Below is a small trained network, with its code and all its weights. Each question gives an input and a target symbol and asks what happens when units are switched off, that is, made to give their printed mean instead of their output.

import numpy as np


def w(rows, s, z=0):
    codes = np.array(rows[::2]) - 128.0
    scale = np.full(codes.shape[1], s)
    scale[-1] = z or s
    return codes * scale


def norm(h):
    return h / np.sqrt((h * h).mean(-1, keepdims=True) + 1e-5)


def f(y):
    return np.maximum(y, 0)


def softmax(a):
    e = np.exp(a - a.max(-1, keepdims=True))
    return e / e.sum(-1, keepdims=True)


def log_softmax(a):
    a = a - a.max(-1, keepdims=True)
    return a - np.log(np.exp(a).sum(-1, keepdims=True))


def net(x, mask):
    ids = ['ΠΦΨβγδζμτ'.index(c) for c in x.split()]
    T = len(ids)
    res = E[ids] + P[:T]
    u = 0
    for l in range(2):
        r = norm(res)
        for j in range(2):
            rows = slice(3 * j, 3 * j + 3)
            q, k, v = (r @ M[l][rows].T for M in (Q, K, V))
            z = softmax(np.where(np.tri(T) > 0, q @ k.T / 3**0.5, -1e9)) @ v
            o = O[l][rows]
            res = res + np.where(mask[u + j], z, o[:, -1]) @ o[:, :-1]
        u += 2
        y = f(norm(res) @ A[l][:, :-1].T + A[l][:, -1])
        res = res + np.where(mask[u : u + 8], y, B[l][:, -1]) @ B[l][:, :-1]
        u += 8
    return log_softmax(norm(res)[-1] @ U[:, :-1].T + U[:, -1])


Q, K, V, O, A, B = {}, {}, {}, {}, {}, {}
E = w([
[99,123,136,140,62,105,137,65,138,127,153,148],'Π',
[155,177,161,139,100,113,79,111,82,139,121,114],'Φ',
[116,165,111,136,98,130,163,196,108,137,120,173],'Ψ',
[79,158,69,157,145,201,147,156,86,108,73,105],'β',
[68,75,123,97,87,145,143,147,119,86,82,102],'γ',
[84,84,130,96,97,164,134,125,108,86,55,124],'δ',
[116,54,89,126,121,106,119,85,140,127,143,58],'ζ',
[111,109,72,123,164,124,2,142,128,112,99,124],'μ',
[145,155,162,97,137,162,117,121,115,218,116,118],'τ',
],0.032)
P = w([
[42,60,194,254,176,5,114,95,167,177,49,83],'0',
[64,79,189,227,133,50,130,108,164,153,64,98],'1',
[62,93,186,170,114,59,143,94,144,142,86,104],'2',
[62,81,179,153,116,84,141,90,144,131,112,118],'3',
[80,102,158,137,109,95,134,98,136,126,116,133],'4',
[68,111,145,118,112,101,134,107,124,130,140,135],'5',
[104,119,116,126,108,129,121,117,135,125,128,143],'6',
[148,117,75,122,101,125,118,114,142,103,115,152],'7',
[111,127,84,103,103,153,106,125,131,126,145,160],'8',
[89,124,64,82,111,135,116,136,105,119,187,142],'9',
[99,126,54,78,99,174,94,130,111,118,192,144],'10',
[115,120,22,74,100,200,87,132,105,108,202,146],'11',
[101,146,27,33,101,208,66,133,73,130,207,135],'12',
],0.0091)
Q[0] = w([
[162,81,146,96,122,126,181,176,132,153,111,113],'L0H1',
[101,148,140,177,115,118,98,174,93,105,181,143],'L0H1',
[24,79,106,118,51,134,54,87,79,94,2,114],'L0H1',
[159,101,154,74,178,96,55,153,87,39,116,159],'L0H2',
[137,108,97,161,131,142,119,71,169,133,165,149],'L0H2',
[74,96,62,120,142,132,99,154,104,144,55,112],'L0H2',
],0.0082)
K[0] = w([
[140,159,126,150,109,108,138,133,151,132,172,137],'L0H1',
[157,175,98,132,115,118,138,150,142,60,123,194],'L0H1',
[132,170,69,145,67,207,60,92,90,17,246,81],'L0H1',
[151,140,152,142,120,67,2,149,91,111,120,120],'L0H2',
[79,141,110,109,159,126,123,69,161,115,161,142],'L0H2',
[173,126,110,19,194,174,122,198,122,51,195,131],'L0H2',
],0.0068)
V[0] = w([
[166,53,172,119,172,122,207,192,188,151,134,167],'L0H1',
[179,172,119,156,74,221,92,44,159,117,206,56],'L0H1',
[60,112,136,253,141,50,105,97,71,29,76,186],'L0H1',
[106,54,31,21,177,138,218,128,174,209,89,142],'L0H2',
[198,98,188,103,169,114,116,187,29,123,129,113],'L0H2',
[125,74,126,145,132,107,162,89,109,231,30,207],'L0H2',
],0.0051)
O[0] = w([
[122,189,167,49,116,171,121,143,202,147,80,115,3],'L0H1',
[86,185,72,144,65,94,113,111,59,107,112,33,116],'L0H1',
[198,206,189,121,199,80,151,126,65,74,150,196,248],'L0H1',
[168,55,166,178,188,100,195,193,22,94,107,113,144],'L0H2',
[176,231,158,225,44,254,153,141,131,30,126,137,66],'L0H2',
[205,70,211,132,148,134,120,125,125,154,146,85,195],'L0H2',
],0.007,0.0056)
A[0] = w([
[91,135,137,126,220,99,78,208,106,8,153,83,37],'L0N1',
[125,186,120,184,96,194,80,135,113,137,72,95,81],'L0N2',
[99,102,115,127,196,250,175,166,112,131,36,52,8],'L0N3',
[95,200,122,254,194,31,111,167,94,201,93,109,100],'L0N4',
[190,111,146,131,235,141,65,93,77,170,127,125,164],'L0N5',
[95,234,158,193,110,152,27,107,209,105,127,142,88],'L0N6',
[34,108,118,170,49,152,182,115,115,65,148,150,153],'L0N7',
[129,101,91,100,67,126,94,103,146,148,110,114,184],'L0N8',
],0.0068,0.0016)
B[0] = w([
[147,185,112,114,114,216,97,61,180,79,67,161,220],'L0N1',
[119,92,107,87,175,118,170,140,100,142,175,101,185],'L0N2',
[145,148,89,20,54,100,161,60,228,31,202,130,255],'L0N3',
[157,125,241,195,203,146,140,121,164,75,129,134,226],'L0N4',
[153,126,195,183,140,105,162,98,108,52,62,103,225],'L0N5',
[200,88,59,64,97,133,214,235,203,112,97,142,166],'L0N6',
[147,155,140,175,200,107,108,147,103,175,2,148,236],'L0N7',
[117,129,117,142,111,169,116,220,109,178,128,158,184],'L0N8',
],0.0077,0.0065)
Q[1] = w([
[157,162,146,116,99,165,170,133,150,136,161,124],'L1H1',
[71,127,114,116,176,111,94,143,106,55,2,123],'L1H1',
[156,56,172,161,146,143,143,93,72,99,60,89],'L1H1',
[166,134,97,157,171,134,93,121,184,137,213,76],'L1H2',
[118,108,99,116,61,120,122,83,177,176,195,106],'L1H2',
[58,117,90,70,104,141,132,115,94,50,28,133],'L1H2',
],0.011)
K[1] = w([
[162,125,175,131,130,162,164,184,132,121,139,138],'L1H1',
[108,128,16,135,110,199,86,149,71,110,157,121],'L1H1',
[128,133,94,110,163,159,105,86,90,111,107,44],'L1H1',
[150,111,150,130,168,119,140,116,175,130,78,91],'L1H2',
[116,80,180,139,109,86,140,116,180,115,124,101],'L1H2',
[113,127,8,175,139,152,106,134,72,144,173,144],'L1H2',
],0.012)
V[1] = w([
[172,127,187,157,112,93,187,162,71,163,187,177],'L1H1',
[198,128,88,64,127,199,55,64,115,116,217,48],'L1H1',
[150,146,126,153,109,168,254,131,112,122,159,110],'L1H1',
[113,197,185,81,112,113,150,197,125,202,125,237],'L1H2',
[122,193,134,117,150,147,161,212,79,84,103,98],'L1H2',
[129,168,116,68,63,166,68,135,97,109,121,170],'L1H2',
],0.0075)
O[1] = w([
[121,64,41,85,80,217,136,150,55,133,132,185,23],'L1H1',
[158,110,140,170,146,98,186,139,157,132,67,255,10],'L1H1',
[71,176,43,77,163,69,191,54,42,153,157,105,110],'L1H1',
[122,103,120,153,138,21,136,114,151,104,51,117,3],'L1H2',
[106,46,148,194,103,140,133,43,223,187,181,158,165],'L1H2',
[154,91,216,133,171,152,124,128,120,72,143,38,20],'L1H2',
],0.0095,0.004)
A[1] = w([
[72,181,109,144,166,181,178,61,156,103,165,138,5],'L1N1',
[168,109,181,141,142,58,129,143,136,131,150,61,171],'L1N2',
[133,134,44,10,48,217,138,187,90,167,161,142,126],'L1N3',
[154,121,194,231,174,35,152,123,100,207,182,161,49],'L1N4',
[123,112,87,113,98,101,167,87,89,132,121,95,183],'L1N5',
[118,163,147,82,150,138,147,147,148,66,113,153,170],'L1N6',
[79,140,105,133,187,196,214,71,172,115,163,150,47],'L1N7',
[147,155,66,22,51,198,112,213,78,170,194,160,201],'L1N8',
],0.012,0.003)
B[1] = w([
[83,141,134,137,150,155,143,73,120,128,143,122,227],'L1N1',
[144,129,118,141,123,119,144,132,103,167,153,150,189],'L1N2',
[114,82,58,112,90,182,80,141,120,143,117,174,244],'L1N3',
[250,154,172,168,133,105,150,133,56,164,179,97,202],'L1N4',
[149,148,148,149,147,150,132,153,143,126,130,126,211],'L1N5',
[137,147,83,140,134,123,129,145,132,156,152,141,195],'L1N6',
[78,181,132,132,172,115,141,118,113,139,169,134,231],'L1N7',
[79,83,81,113,99,168,119,155,114,144,132,161,246],'L1N8',
],0.02,0.011)
U = w([
[149,220,76,119,201,109,143,166,80,102,50,76,45],'Π',
[100,132,181,199,97,176,96,84,87,88,124,4,41],'Φ',
[119,95,110,210,122,28,176,49,178,128,85,137,180],'Ψ',
[48,205,146,192,216,147,183,73,131,127,187,161,156],'β',
[116,122,157,82,177,77,136,177,193,150,213,80,101],'γ',
[155,80,186,73,209,131,165,112,92,35,157,154,73],'δ',
[106,97,74,149,114,160,106,122,90,167,128,183,250],'ζ',
[146,169,227,198,219,171,67,189,200,120,139,206,40],'μ',
[214,157,149,220,136,102,166,115,51,204,174,120,148],'τ',
],0.0047,0.0021)

Each question gives the input, a string of symbols that net reads in full, and the target symbol t.
The units are the heads (3 rows each of Q, K, V and O) and the neurons (one row each of A and B). Each row of codes is followed by its name. A weight is (code - 128) times the scale printed after its matrix; where a second scale follows, it is the last column's (O, A, B and U).
mask holds one flag per unit, layer by layer, with each layer's heads first. A switched-off unit (its flag False) gives its mean, the last column of its rows in O or B, instead of its output. The means were averaged over made-up inputs and are rounded, as every weight is.
A unit's drop is (log p(t) with every unit on - log p(t) with that unit switched off) / (log p(t) with every unit on - log p(t) with every unit switched off).
The circuit of an input: a set's keep is (log p(t) with only the set's units on - log p(t) with every unit switched off) / (log p(t) with every unit on - log p(t) with every unit switched off). Starting from the 12 units with the biggest drops (on a tie, the unit counted first), units are removed one at a time, each time the one whose removal leaves the highest keep (on an exact tie, the one counted first), for as long as the keep stays at least 0.8.
units of the circuit, in order: the units of the circuit, biggest drop first
top k neurons: the k neurons with the biggest drops, biggest first
top k neurons in layer l: the k neurons of layer l with the biggest drops, biggest first
which heads matter: for each layer, one digit per head in row order, 1 if its drop is at least 0.15 and else 0, layers parted by /
drop when u is switched off: that unit's drop, to one decimal
input β Π μ γ Π γ ζ β β β μ τ, target τ: top 3 neurons in layer 0 : [L0N5, L0N3, L0N1]
input β μ β Φ Φ Π μ τ Φ δ γ, target Φ: which heads matter : 10 / 01
input μ δ δ μ δ, target μ: which heads matter : 00 / 10
input γ ζ ζ ζ Ψ γ, target Ψ: units of the circuit, in order : [L1H2]
input δ Φ Π τ β Φ τ γ, target Φ: which heads matter : 10 / 11
input τ Π β μ ζ τ τ β Π τ δ, target Π: top 3 neurons in layer 0 : [L0N3, L0N4, L0N8]
input δ τ τ, target ζ: units of the circuit, in order : [L1H1, L0N7, L1N3]
input β Φ Π ζ β Φ β Π Φ Φ μ δ τ, target τ: which heads matter : 01 / 01
input Π β μ Φ τ δ δ μ Ψ γ, target Ψ: which heads matter : 00 / 01
input Φ ζ Φ δ, target Φ: which heads matter : 10 / 10
input ζ γ β Ψ ζ μ Π Π Φ δ μ, target μ: which heads matter : 00 / 10
input β Φ δ Ψ ζ Φ, target ζ: which heads matter : 01 / 10
input β τ τ, target ζ: which heads matter : 10 / 10
input Φ τ γ μ Π, target τ: units of the circuit, in order : [L0N3, L1N4]
input Π δ ζ δ τ μ τ δ γ, target μ: which heads matter : 00 / 10
input Π β Π τ τ Ψ Φ γ τ δ, target Φ: which heads matter : 10 / 11
input β τ γ, target β: which heads matter : 00 / 01
input Π Π γ, target Π: which heads matter : 00 / 01
input Π β Π γ, target Π: top 3 neurons in layer 0 : [L0N4, L0N3, L0N5]
input τ γ δ, target δ: which heads matter : 11 / 00
input Π β Φ γ β β Φ Ψ τ Φ β δ, target β: units of the circuit, in order : [L1H1, L1H2, L1N7]
input δ Π ζ β γ Π μ β δ γ, target β: which heads matter : 00 / 11
input τ Φ ζ Φ, target ζ: top neuron in layer 0 : [L0N6]
input Π β β Ψ ζ, target τ: top 2 neurons : [L0N3, L0N6]
input γ ζ γ μ β β ζ β Π β Π μ δ, target μ: top neuron : [L0N7]
input τ β β γ ζ Π δ Ψ δ, target Ψ: drop when L1H2 is switched off : 0.5
input δ β Π Π β ζ Π ζ δ Φ μ μ β, target β: drop when L1N6 is switched off : 0.0
input μ Ψ β Π Π Π ζ, target τ: drop when L1H1 is switched off : 1.7
input Ψ τ ζ Φ τ μ τ γ γ, target μ: drop when L1H1 is switched off : 0.9
